Here is a tiny trained network, its code and every weight. The questions are about switching its units off for an input and a target symbol, where a switched-off unit gives its printed mean instead of its output.

import numpy as np


def w(rows, s, z=0):
    codes = np.array(rows[::2]) - 128.0
    scale = np.full(codes.shape[1], s)
    scale[-1] = z or s
    return codes * scale


def norm(h):
    return h / np.sqrt((h * h).mean(-1, keepdims=True) + 1e-5)


def f(y):
    return y / 2 * (1 + np.tanh(0.7978845608 * (y + 0.044715 * y**3)))


def softmax(a):
    e = np.exp(a - a.max(-1, keepdims=True))
    return e / e.sum(-1, keepdims=True)


def log_softmax(a):
    a = a - a.max(-1, keepdims=True)
    return a - np.log(np.exp(a).sum(-1, keepdims=True))


def net(x, mask):
    ids = ['ΔΛΦβγμπσψ'.index(c) for c in x.split()]
    T = len(ids)
    res = E[ids] + P[:T]
    u = 0
    for l in range(2):
        q, k, v = (norm(res) @ M[l].T for M in (Q, K, V))
        z = softmax(np.where(np.tri(T) > 0, q @ k.T / 4**0.5, -1e9)) @ v
        res = res + np.where(mask[u], z, O[l][:, -1]) @ O[l][:, :-1]
        u += 1
        y = f(norm(res) @ A[l][:, :-1].T + A[l][:, -1])
        res = res + np.where(mask[u : u + 4], y, B[l][:, -1]) @ B[l][:, :-1]
        u += 4
    return log_softmax(norm(res)[-1] @ U[:, :-1].T + U[:, -1])


Q, K, V, O, A, B = {}, {}, {}, {}, {}, {}
E = w([
[116,81,50,172,76,182,186],'Δ',
[94,98,56,153,154,183,180],'Λ',
[100,84,11,155,124,157,157],'Φ',
[47,92,39,147,153,103,232],'β',
[186,148,103,139,102,16,112],'γ',
[52,115,96,160,145,159,230],'μ',
[166,145,223,175,9,102,190],'π',
[102,176,173,124,185,152,82],'σ',
[148,123,155,122,101,238,59],'ψ',
],0.014)
P = w([
[171,199,54,184,160,150,160],'0',
[106,188,110,37,120,119,182],'1',
[202,120,113,140,207,116,183],'2',
[87,104,101,250,159,124,133],'3',
[44,102,152,45,104,113,148],'4',
[188,105,133,122,185,112,151],'5',
[83,130,117,239,129,104,109],'6',
[72,38,180,98,147,76,137],'7',
[175,117,148,98,158,121,128],'8',
[77,144,123,226,98,94,84],'9',
],0.02)
Q[0] = w([
[95,182,71,113,79,138,137],'0.h0',
[125,205,113,249,134,124,100],'0.h0',
[76,83,174,136,94,95,87],'0.h0',
[93,48,105,190,147,122,115],'0.h0',
],0.02)
K[0] = w([
[251,233,120,123,79,122,69],'0.h0',
[163,119,218,188,144,85,32],'0.h0',
[57,203,158,106,39,82,75],'0.h0',
[132,80,211,75,99,90,37],'0.h0',
],0.016)
V[0] = w([
[99,94,15,116,129,12,125],'0.h0',
[99,143,91,81,216,183,20],'0.h0',
[194,105,59,104,114,43,59],'0.h0',
[196,52,51,115,8,203,114],'0.h0',
],0.011)
O[0] = w([
[116,134,1,118,164,85,131,254],'0.h0',
[54,206,146,131,164,95,60,31],'0.h0',
[111,36,111,138,153,70,76,68],'0.h0',
[60,80,101,145,43,113,112,95],'0.h0',
],0.018,0.0056)
A[0] = w([
[52,147,124,23,131,87,159,174],'0.n0',
[184,221,151,135,216,110,55,41],'0.n1',
[239,124,74,237,146,219,45,192],'0.n2',
[116,145,104,249,72,136,43,3],'0.n3',
],0.014,0.0062)
B[0] = w([
[140,79,130,165,160,141,104,205],'0.n0',
[106,79,110,86,89,157,98,157],'0.n1',
[91,108,153,143,102,116,70,255],'0.n2',
[204,143,139,205,251,133,156,147],'0.n3',
],0.027,0.008)
Q[1] = w([
[157,77,79,77,176,57,70],'1.h0',
[220,113,105,119,70,120,170],'1.h0',
[167,174,146,9,123,129,116],'1.h0',
[224,130,197,171,168,183,129],'1.h0',
],0.016)
K[1] = w([
[170,91,29,127,171,99,61],'1.h0',
[246,134,99,91,98,104,164],'1.h0',
[158,215,135,21,130,117,95],'1.h0',
[230,121,198,146,180,160,131],'1.h0',
],0.014)
V[1] = w([
[113,158,15,254,95,166,108],'1.h0',
[111,215,149,157,28,126,148],'1.h0',
[203,152,148,140,107,201,159],'1.h0',
[197,129,92,65,96,106,32],'1.h0',
],0.0079)
O[1] = w([
[180,164,245,122,99,97,144,255],'1.h0',
[151,89,62,121,55,68,98,64],'1.h0',
[56,131,116,126,116,26,155,116],'1.h0',
[114,19,129,153,182,171,156,91],'1.h0',
],0.011,0.0075)
A[1] = w([
[83,158,103,252,90,148,88,50],'1.n0',
[46,45,122,105,192,94,86,84],'1.n1',
[51,105,100,187,122,114,16,89],'1.n2',
[62,226,60,110,146,149,213,9],'1.n3',
],0.016,0.013)
B[1] = w([
[190,71,134,68,159,148,98,178],'1.n0',
[198,165,158,146,91,50,76,255],'1.n1',
[12,177,75,112,135,130,171,245],'1.n2',
[51,3,203,112,187,84,147,198],'1.n3',
],0.022,0.0083)
U = w([
[115,76,119,247,34,174,109,98],'Δ',
[130,184,175,254,158,186,112,124],'Λ',
[82,161,74,235,123,53,96,67],'Φ',
[165,176,21,106,183,177,178,196],'β',
[246,77,130,86,133,76,80,42],'γ',
[90,99,195,86,159,71,160,93],'μ',
[189,228,116,55,86,119,217,254],'π',
[170,159,144,22,132,143,65,146],'σ',
[33,193,124,143,87,193,116,162],'ψ',
],0.0087,0.0044)

Each question gives the input, a string of symbols that net reads in full, and the target symbol t.
The units are the heads (4 rows each of Q, K, V and O) and the neurons (one row each of A and B). Each row of codes is followed by its name. A weight is (code - 128) times the scale printed after its matrix; where a second scale follows, it is the last column's (O, A, B and U).
mask holds one flag per unit, layer by layer, with each layer's heads first. A switched-off unit (its flag False) gives its mean, the last column of its rows in O or B, instead of its output. The means were averaged over made-up inputs and are rounded, as every weight is.
A unit's drop is (log p(t) with every unit on - log p(t) with that unit switched off) / (log p(t) with every unit on - log p(t) with every unit switched off).
The circuit of an input: a set's keep is (log p(t) with only the set's units on - log p(t) with every unit switched off) / (log p(t) with every unit on - log p(t) with every unit switched off). Starting from all 10 units, units are removed one at a time, each time the one whose removal leaves the highest keep (on an exact tie, the one counted first), for as long as the keep stays at least 0.8.
units of the circuit, in order: the units of the circuit, biggest drop first
unit that matters most: the unit with the biggest drop
top k neurons: the k neurons with the biggest drops, biggest first
top k neurons in layer l: the k neurons of layer l with the biggest drops, biggest first
input Λ γ Φ γ Λ μ μ Φ, target Λ: units of the circuit, in order => [0.n0; 1.h0; 0.h0]
input σ μ μ μ β Λ μ μ π Λ, target Δ: units of the circuit, in order => [0.h0]
input μ σ γ μ Φ, target σ: top 2 neurons => [0.n1; 0.n2]
input γ σ σ, target σ: units of the circuit, in order => [0.h0; 0.n1]
input σ μ μ Δ σ μ Δ μ, target σ: units of the circuit, in order => [0.h0; 0.n1; 1.h0; 1.n1]
input μ Δ Φ γ μ, target Δ: units of the circuit, in order => [0.h0; 0.n0]
input μ σ σ, target σ: units of the circuit, in order => [0.n1; 0.h0]
input μ σ Λ μ σ π Φ γ, target σ: units of the circuit, in order => [0.h0; 0.n1]
input μ ψ σ Φ Δ, target ψ: units of the circuit, in order => [0.h0; 1.h0; 1.n2]
input μ μ Λ μ μ Φ Δ β ψ, target ψ: units of the circuit, in order => [0.n2; 1.n2]
input π γ σ Δ Φ Φ Φ σ, target Φ: units of the circuit, in order => [0.h0; 1.n1; 1.n2]
input μ β σ Φ, target ψ: units of the circuit, in order => [1.n2; 0.h0; 0.n1]
input π β μ ψ μ, target β: top 2 neurons => [0.n0; 0.n2]
input μ Φ Φ μ μ π Λ μ σ β, target ψ: units of the circuit, in order => [0.h0; 0.n1; 1.n2]
input μ Δ Φ μ Λ Φ μ, target π: units of the circuit, in order => [1.h0; 0.h0]
input μ γ μ σ σ, target γ: unit that matters most => 0.h0
input μ Δ ψ π Φ μ Λ Λ, target Φ: units of the circuit, in order => [0.h0; 1.n1; 1.n2]
input γ Λ Λ Φ σ, target Λ: top 2 neurons in layer 0 => [0.n0; 0.n2]
input γ Φ Λ Δ Φ μ ψ β, target Φ: top 2 neurons => [1.n1; 0.n0]
input β Δ μ σ, target ψ: top 2 neurons => [0.n1; 1.n2]
input μ Φ Φ Δ Λ π μ Δ, target Λ: unit that matters most => 0.n0
input β Φ Δ γ μ, target Φ: top 3 neurons => [0.n0; 1.n1; 1.n2]
input Φ Φ μ γ π π Φ μ Λ, target Λ: top 3 neurons => [0.n2; 0.n0; 1.n3]
input β Φ μ μ Λ, target Φ: top 3 neurons => [0.n0; 1.n1; 1.n2]
input μ γ π Φ μ Λ γ μ Δ, target Δ: top 2 neurons in layer 1 => [1.n1; 1.n2]
input μ γ Φ Λ γ, target γ: top 2 neurons => [1.n2; 0.n2]
input Φ γ π μ Δ ψ μ, target Λ: unit that matters most => 0.n3
